Below is a small trained network, with its code and all its weights. Each question gives an input and a class and asks what happens when units are switched off, that is, made to give their printed mean instead of their output.

import numpy as np


def w(rows, s, z=0):
    codes = np.array(rows[::2]) - 128.0
    scale = np.full(codes.shape[1], s)
    scale[-1] = z or s
    return codes * scale


def f(y):
    return y / 2 * (1 + np.tanh(0.7978845608 * (y + 0.044715 * y**3)))


def log_softmax(a):
    a = a - a.max(-1, keepdims=True)
    return a - np.log(np.exp(a).sum(-1, keepdims=True))


def net(x, mask):
    res = np.array(x, float).reshape(1, 5) / 4 @ E
    y = f(res @ A[0][:, :-1].T + A[0][:, -1])
    res = res + np.where(mask, y, B[0][:, -1]) @ B[0][:, :-1]
    return log_softmax(res[-1] @ U[:, :-1].T + U[:, -1])


A, B = {}, {}
E = w([
[145,25,63,176,208,198,22,81],'x0',
[49,114,191,29,23,98,82,72],'x1',
[85,77,100,129,10,220,100,254],'x2',
[68,119,25,176,128,151,139,91],'x3',
[34,188,132,176,106,135,58,76],'x4',
],0.0049)
A[0] = w([
[129,111,138,124,141,96,72,3,230],'N0',
[156,89,136,57,112,159,169,195,198],'N1',
[112,73,82,167,143,236,37,164,173],'N2',
[195,98,154,63,87,89,201,195,195],'N3',
[112,130,142,97,81,87,158,119,172],'N4',
[168,91,194,86,158,90,56,77,93],'N5',
[134,136,85,114,78,207,192,204,183],'N6',
[13,137,169,45,22,92,100,122,146],'N7',
[23,133,160,93,45,77,119,87,161],'N8',
[60,166,194,28,26,137,116,125,183],'N9',
[83,226,167,162,133,101,131,103,254],'N10',
[171,132,88,209,206,106,168,65,217],'N11',
[148,153,174,71,129,62,192,174,213],'N12',
[92,62,123,104,165,194,107,172,213],'N13',
[213,120,167,52,107,87,149,169,237],'N14',
[167,167,164,85,122,80,216,197,161],'N15',
[69,130,35,245,82,221,120,194,204],'N16',
],0.0055,0.003)
B[0] = w([
[85,37,45,157,125,170,42,92,208],'N0',
[122,134,171,176,73,154,156,112,189],'N1',
[85,88,126,128,69,213,98,134,238],'N2',
[122,163,188,179,72,150,175,147,205],'N3',
[195,126,157,164,131,28,150,126,161],'N4',
[66,84,125,97,59,195,104,159,151],'N5',
[107,132,159,144,85,191,111,127,196],'N6',
[204,110,94,218,237,82,82,59,226],'N7',
[173,103,56,234,201,43,63,66,205],'N8',
[214,153,139,228,222,44,123,46,228],'N9',
[188,146,128,246,164,59,98,54,206],'N10',
[172,109,79,193,201,106,62,35,225],'N11',
[160,188,187,176,117,143,160,149,204],'N12',
[97,131,146,157,81,168,110,112,197],'N13',
[119,180,194,197,88,145,136,125,211],'N14',
[135,176,193,138,55,143,200,154,194],'N15',
[42,3,37,124,93,222,12,133,254],'N16',
],0.0054,0.0047)
U = w([
[172,133,87,185,253,81,64,61,173],'0',
[11,88,124,121,27,217,86,155,135],'1',
[108,165,78,27,151,72,195,197,4],'2',
[193,252,232,160,106,96,225,139,127],'3',
],0.0057,0.0039)

Each question gives the input, the list of numbers given to net, and the class t.
The units are the neurons (one row each of A and B). Each row of codes is followed by its name. A weight is (code - 128) times the scale printed after its matrix; where a second scale follows, it is the last column's (A, B and U).
mask holds one flag per neuron, in row order. A switched-off neuron (its flag False) gives its mean, the last column of its row in B, instead of its output. The means were averaged over made-up inputs and are rounded, as every weight is.
A unit's drop is (log p(t) with every unit on - log p(t) with that unit switched off) / (log p(t) with every unit on - log p(t) with every unit switched off).
The circuit of an input: a set's keep is (log p(t) with only the set's units on - log p(t) with every unit switched off) / (log p(t) with every unit on - log p(t) with every unit switched off). Starting from the 12 units with the biggest drops (on a tie, the unit counted first), units are removed one at a time, each time the one whose removal leaves the highest keep (on an exact tie, the one counted first), for as long as the keep stays at least 0.8.
circuit, biggest first: the units of the circuit, biggest drop first
top k neurons: the k neurons with the biggest drops, biggest first
drop of u: that unit's drop, to one decimal
input [5,7,-5,-2,-5], class 1: circuit, biggest first	[N5]
input [-1,0,2,0,-2], class 3: circuit, biggest first	[N16; N0; N11]
input [5,5,-5,-5,-6], class 1: circuit, biggest first	[N5; N7]
input [-5,5,4,8,-3], class 0: circuit, biggest first	[N7; N9]
input [1,-5,-5,-8,1], class 3: circuit, biggest first	[N16; N8]
input [3,6,4,6,5], class 0: top 2 neurons	[N7; N8]
input [2,8,4,5,2], class 0: drop of N7	0.1
input [3,-7,5,-6,-1], class 1: drop of N15	0.0
input [-7,0,8,-8,3], class 3: drop of N4	0.0
input [7,7,4,0,7], class 0: drop of N6	0.1
input [-8,7,5,-5,4], class 0: top 2 neurons	[N7; N8]
